Below is a small trained network, with its code and all its weights. Each question gives an input and a class and asks what happens when units are switched off, that is, made to give their printed mean instead of their output.

import numpy as np


def w(rows, s, z=0):
    codes = np.array(rows[::2]) - 128.0
    scale = np.full(codes.shape[1], s)
    scale[-1] = z or s
    return codes * scale


def norm(h):
    return h / np.sqrt((h * h).mean(-1, keepdims=True) + 1e-5)


def f(y):
    return np.maximum(y, 0)


def log_softmax(a):
    a = a - a.max(-1, keepdims=True)
    return a - np.log(np.exp(a).sum(-1, keepdims=True))


def net(x, mask):
    res = np.array(x, float).reshape(1, 2) / 4 @ E
    u = 0
    for l in range(2):
        y = f(norm(res) @ A[l][:, :-1].T + A[l][:, -1])
        res = res + np.where(mask[u : u + 15], y, B[l][:, -1]) @ B[l][:, :-1]
        u += 15
    return log_softmax(norm(res)[-1] @ U[:, :-1].T + U[:, -1])


A, B = {}, {}
E = w([
[2,83,149,152,83],'x0',
[201,129,165,83,63],'x1',
],0.0084)
A[0] = w([
[48,80,94,88,86,128],'0.n0',
[140,112,184,42,87,44],'0.n1',
[80,138,47,108,160,58],'0.n2',
[164,167,114,85,92,73],'0.n3',
[94,97,254,134,21,105],'0.n4',
[163,171,244,126,54,94],'0.n5',
[169,166,105,72,9,32],'0.n6',
[81,208,147,200,169,90],'0.n7',
[104,35,138,117,50,72],'0.n8',
[181,96,198,106,63,64],'0.n9',
[126,196,78,67,172,4],'0.n10',
[95,88,146,162,151,42],'0.n11',
[190,159,194,148,210,203],'0.n12',
[211,112,140,133,92,67],'0.n13',
[203,153,120,128,155,54],'0.n14',
],0.0096,0.0019)
B[0] = w([
[178,118,133,164,136,235],'0.n0',
[197,48,203,109,163,197],'0.n1',
[158,30,155,79,135,200],'0.n2',
[73,160,98,126,78,191],'0.n3',
[102,212,32,121,186,254],'0.n4',
[128,45,151,81,117,224],'0.n5',
[195,91,121,118,114,221],'0.n6',
[214,22,183,80,156,215],'0.n7',
[118,254,16,89,217,212],'0.n8',
[196,32,202,135,146,218],'0.n9',
[100,137,211,194,188,184],'0.n10',
[55,141,85,77,101,184],'0.n11',
[133,180,125,162,78,244],'0.n12',
[110,184,140,116,119,212],'0.n13',
[110,104,114,210,54,228],'0.n14',
],0.0069,0.0059)
A[1] = w([
[190,121,85,158,165,148],'1.n0',
[161,44,117,76,56,8],'1.n1',
[61,226,100,78,113,6],'1.n2',
[156,144,74,102,66,2],'1.n3',
[170,105,149,111,136,59],'1.n4',
[89,139,82,77,167,175],'1.n5',
[142,130,102,124,53,60],'1.n6',
[100,177,83,26,75,203],'1.n7',
[140,73,81,165,143,146],'1.n8',
[178,154,152,103,99,77],'1.n9',
[90,247,39,158,80,108],'1.n10',
[128,138,142,59,127,77],'1.n11',
[72,21,111,51,178,106],'1.n12',
[166,73,174,121,144,88],'1.n13',
[123,129,169,104,21,8],'1.n14',
],0.011,0.003)
B[1] = w([
[95,90,141,135,111,207],'1.n0',
[92,151,114,164,128,193],'1.n1',
[10,155,16,187,182,163],'1.n2',
[165,120,124,118,157,140],'1.n3',
[129,151,86,141,110,173],'1.n4',
[140,107,134,151,103,207],'1.n5',
[137,80,112,117,126,151],'1.n6',
[104,140,95,137,173,170],'1.n7',
[167,112,127,122,128,189],'1.n8',
[86,139,112,117,112,172],'1.n9',
[97,198,188,118,154,203],'1.n10',
[149,182,184,166,186,141],'1.n11',
[130,134,178,79,84,254],'1.n12',
[95,158,83,165,153,209],'1.n13',
[142,106,70,100,100,160],'1.n14',
],0.014,0.0079)
U = w([
[7,189,77,112,184,136],'0',
[100,12,204,52,85,181],'1',
[157,38,157,247,150,129],'2',
[199,115,88,6,187,135],'3',
[211,96,51,144,12,181],'4',
[121,124,127,125,109,3],'5',
[127,247,214,195,87,122],'6',
],0.018,0.0072)

Each question gives the input, the list of numbers given to net, and the class t.
The units are the neurons (one row each of A and B). Each row of codes is followed by its name. A weight is (code - 128) times the scale printed after its matrix; where a second scale follows, it is the last column's (A, B and U).
mask holds one flag per neuron, layer by layer. A switched-off neuron (its flag False) gives its mean, the last column of its row in B, instead of its output. The means were averaged over made-up inputs and are rounded, as every weight is.
A unit's drop is (log p(t) with every unit on - log p(t) with that unit switched off) / (log p(t) with every unit on - log p(t) with every unit switched off).
The circuit of an input: a set's keep is (log p(t) with only the set's units on - log p(t) with every unit switched off) / (log p(t) with every unit on - log p(t) with every unit switched off). Starting from the 12 units with the biggest drops (on a tie, the unit counted first), units are removed one at a time, each time the one whose removal leaves the highest keep (on an exact tie, the one counted first), for as long as the keep stays at least 0.8.
units of the circuit, in order: the units of the circuit, biggest drop first
most important unit: the unit with the biggest drop
top k neurons: the k neurons with the biggest drops, biggest first
k most important neurons of layer l: the k neurons of layer l with the biggest drops, biggest first
drop when u is switched off: that unit's drop, to one decimal
input [1,7], class 3: units of the circuit, in order : (0.n4 0.n1)
input [8,-6], class 1: top 2 neurons : (0.n7 0.n12)
input [-5,-4], class 2: top 2 neurons : (0.n4 0.n8)
input [-2,-7], class 1: most important unit : 1.n12
input [1,6], class 3: units of the circuit, in order : (0.n4 0.n1)
input [4,3], class 0: top 2 neurons : (0.n8 0.n4)
input [-6,2], class 4: top 2 neurons : (0.n4 0.n8)
input [-3,-2], class 6: top 4 neurons : (0.n12 0.n9 0.n5 0.n1)
input [8,7], class 0: top 2 neurons : (0.n7 0.n8)
input [-7,1], class 6: top 3 neurons : (0.n7 1.n10 0.n2)
input [-3,-6], class 2: 3 most important neurons of layer 0 : (0.n5 0.n10 0.n12)
input [-3,1], class 4: top 3 neurons : (0.n4 0.n8 1.n14)
input [8,6], class 0: top 2 neurons : (0.n8 0.n4)
input [7,6], class 0: units of the circuit, in order : (0.n8)
input [-7,-5], class 2: 2 most important neurons of layer 0 : (0.n4 0.n8)
input [1,4], class 3: drop when 0.n4 is switched off : 0.1
input [-8,5], class 4: drop when 0.n3 is switched off : 0.0
input [3,8], class 3: drop when 0.n4 is switched off : 0.1
